Below is a small trained network, with its code and all its weights. Each question gives an input and a class and asks what happens when units are switched off, that is, made to give their printed mean instead of their output.

import numpy as np


def w(rows, s, z=0):
    codes = np.array(rows[::2]) - 128.0
    scale = np.full(codes.shape[1], s)
    scale[-1] = z or s
    return codes * scale


def f(y):
    return y / 2 * (1 + np.tanh(0.7978845608 * (y + 0.044715 * y**3)))


def log_softmax(a):
    a = a - a.max(-1, keepdims=True)
    return a - np.log(np.exp(a).sum(-1, keepdims=True))


def net(x, mask):
    res = np.array(x, float).reshape(1, 6) / 4 @ E
    y = f(res @ A[0][:, :-1].T + A[0][:, -1])
    res = res + np.where(mask, y, B[0][:, -1]) @ B[0][:, :-1]
    return log_softmax(res[-1] @ U[:, :-1].T + U[:, -1])


A, B = {}, {}
E = w([
[127,128,128,128],'x0',
[142,86,230,145],'x1',
[2,115,122,188],'x2',
[127,128,127,128],'x3',
[203,79,87,224],'x4',
[129,227,146,205],'x5',
],0.0083)
A[0] = w([
[179,137,116,106,51],'N1',
[62,79,94,172,35],'N2',
[124,65,159,100,47],'N3',
[168,149,143,90,67],'N4',
[104,162,145,189,182],'N5',
[74,63,92,127,161],'N6',
[177,111,251,139,48],'N7',
[203,129,204,97,156],'N8',
[140,199,18,112,73],'N9',
[162,68,131,86,186],'N10',
[119,97,204,143,8],'N11',
[133,207,100,134,25],'N12',
[78,94,144,163,68],'N13',
[184,124,126,111,106],'N14',
[121,186,146,40,113],'N15',
[157,147,141,96,30],'N16',
[122,142,36,91,84],'N17',
[199,132,165,145,1],'N18',
[125,143,42,103,92],'N19',
[95,154,153,85,53],'N20',
[124,136,45,111,59],'N21',
[60,14,92,119,148],'N22',
[42,143,165,70,198],'N23',
[165,121,115,181,41],'N24',
[204,138,92,112,97],'N25',
[144,206,151,163,54],'N26',
[97,77,112,54,234],'N27',
[109,163,173,71,106],'N28',
[172,53,88,182,63],'N29',
[61,116,113,170,13],'N30',
[107,197,181,165,96],'N31',
[127,79,92,126,248],'N32',
[191,174,84,64,102],'N33',
[137,191,209,176,109],'N34',
],0.013,0.0053)
B[0] = w([
[60,124,88,149,147],'N1',
[96,127,117,151,183],'N2',
[128,119,125,51,168],'N3',
[80,125,99,169,153],'N4',
[175,163,146,115,204],'N5',
[129,166,102,125,211],'N6',
[78,81,167,103,237],'N7',
[87,184,135,137,253],'N8',
[113,93,196,93,188],'N9',
[159,179,119,110,233],'N10',
[87,56,159,112,158],'N11',
[151,119,131,89,142],'N12',
[54,138,118,131,166],'N13',
[100,142,109,156,172],'N14',
[169,96,112,177,205],'N15',
[86,90,81,145,131],'N16',
[128,93,181,108,171],'N17',
[108,101,116,133,168],'N18',
[127,77,191,125,166],'N19',
[155,1,86,155,155],'N20',
[113,57,185,102,155],'N21',
[143,166,138,101,254],'N22',
[167,122,117,182,254],'N23',
[161,61,91,108,161],'N24',
[99,151,127,154,188],'N25',
[131,122,67,63,162],'N26',
[135,183,117,114,253],'N27',
[171,38,76,173,189],'N28',
[159,45,93,151,221],'N29',
[70,105,87,112,161],'N30',
[139,157,107,92,180],'N31',
[156,180,129,126,226],'N32',
[61,177,106,156,194],'N33',
[149,142,111,63,203],'N34',
],0.0095,0.0073)
U = w([
[191,74,62,206,73],'0',
[96,107,251,97,102],'1',
[168,187,148,175,250],'2',
[46,185,88,184,63],'3',
[188,191,92,66,36],'4',
[176,184,157,179,215],'5',
],0.013,0.011)

Each question gives the input, the list of numbers given to net, and the class t.
The units are the neurons (one row each of A and B). Each row of codes is followed by its name. A weight is (code - 128) times the scale printed after its matrix; where a second scale follows, it is the last column's (A, B and U).
mask holds one flag per neuron, in row order. A switched-off neuron (its flag False) gives its mean, the last column of its row in B, instead of its output. The means were averaged over made-up inputs and are rounded, as every weight is.
A unit's drop is (log p(t) with every unit on - log p(t) with that unit switched off) / (log p(t) with every unit on - log p(t) with every unit switched off).
The circuit of an input: a set's keep is (log p(t) with only the set's units on - log p(t) with every unit switched off) / (log p(t) with every unit on - log p(t) with every unit switched off). Starting from the 12 units with the biggest drops (on a tie, the unit counted first), units are removed one at a time, each time the one whose removal leaves the highest keep (on an exact tie, the one counted first), for as long as the keep stays at least 0.8.
units of the circuit, in order: the units of the circuit, biggest drop first
most important unit: the unit with the biggest drop
top k neurons: the k neurons with the biggest drops, biggest first
drop when u is switched off: that unit's drop, to one decimal
input [-8,7,0,6,-1,8], class 4: units of the circuit, in order : (N34; N26)
input [3,7,1,-2,-8,7], class 0: units of the circuit, in order : (N28; N20)
input [8,8,-7,-5,0,0], class 1: most important unit : N7
input [-1,-1,-2,-7,3,8], class 4: top 2 neurons : (N26; N34)
input [-4,-7,-6,1,-6,1], class 1: top 2 neurons : (N9; N17)
input [8,8,5,3,4,7], class 1: top 2 neurons : (N7; N11)
input [3,1,-6,3,3,7], class 4: units of the circuit, in order : (N26; N34)
input [-8,-5,5,-4,-6,3], class 5: units of the circuit, in order : (N5; N23)
input [6,-4,-6,-8,-7,-8], class 2: top 2 neurons : (N27; N33)
input [7,-3,4,-5,-5,-2], class 5: top 2 neurons : (N29; N27)
input [-7,-5,-7,-5,-7,2], class 0: units of the circuit, in order : (N15; N28)
input [-4,5,-7,-4,-6,8], class 4: top 3 neurons : (N34; N26; N31)
input [4,-4,-4,5,0,7], class 4: top 2 neurons : (N26; N12)
input [-3,-8,-4,3,-8,0], class 0: most important unit : N15
input [4,5,4,6,1,-7], class 4: top 2 neurons : (N3; N22)
input [-3,-5,3,2,-4,-3], class 1: top 3 neurons : (N17; N19; N21)
input [2,5,-5,-1,-3,6], class 4: top 3 neurons : (N34; N26; N31)
input [2,-3,-7,-4,-3,-5], class 3: drop when N15 is switched off : 0.0
input [0,6,2,1,4,0], class 1: drop when N15 is switched off : 0.1
input [8,1,0,0,-8,6], class 0: drop when N28 is switched off : 0.2
input [5,-1,4,-1,3,-6], class 4: most important unit : N22
input [-6,-2,-7,1,-7,0], class 0: drop when N20 is switched off : 0.2
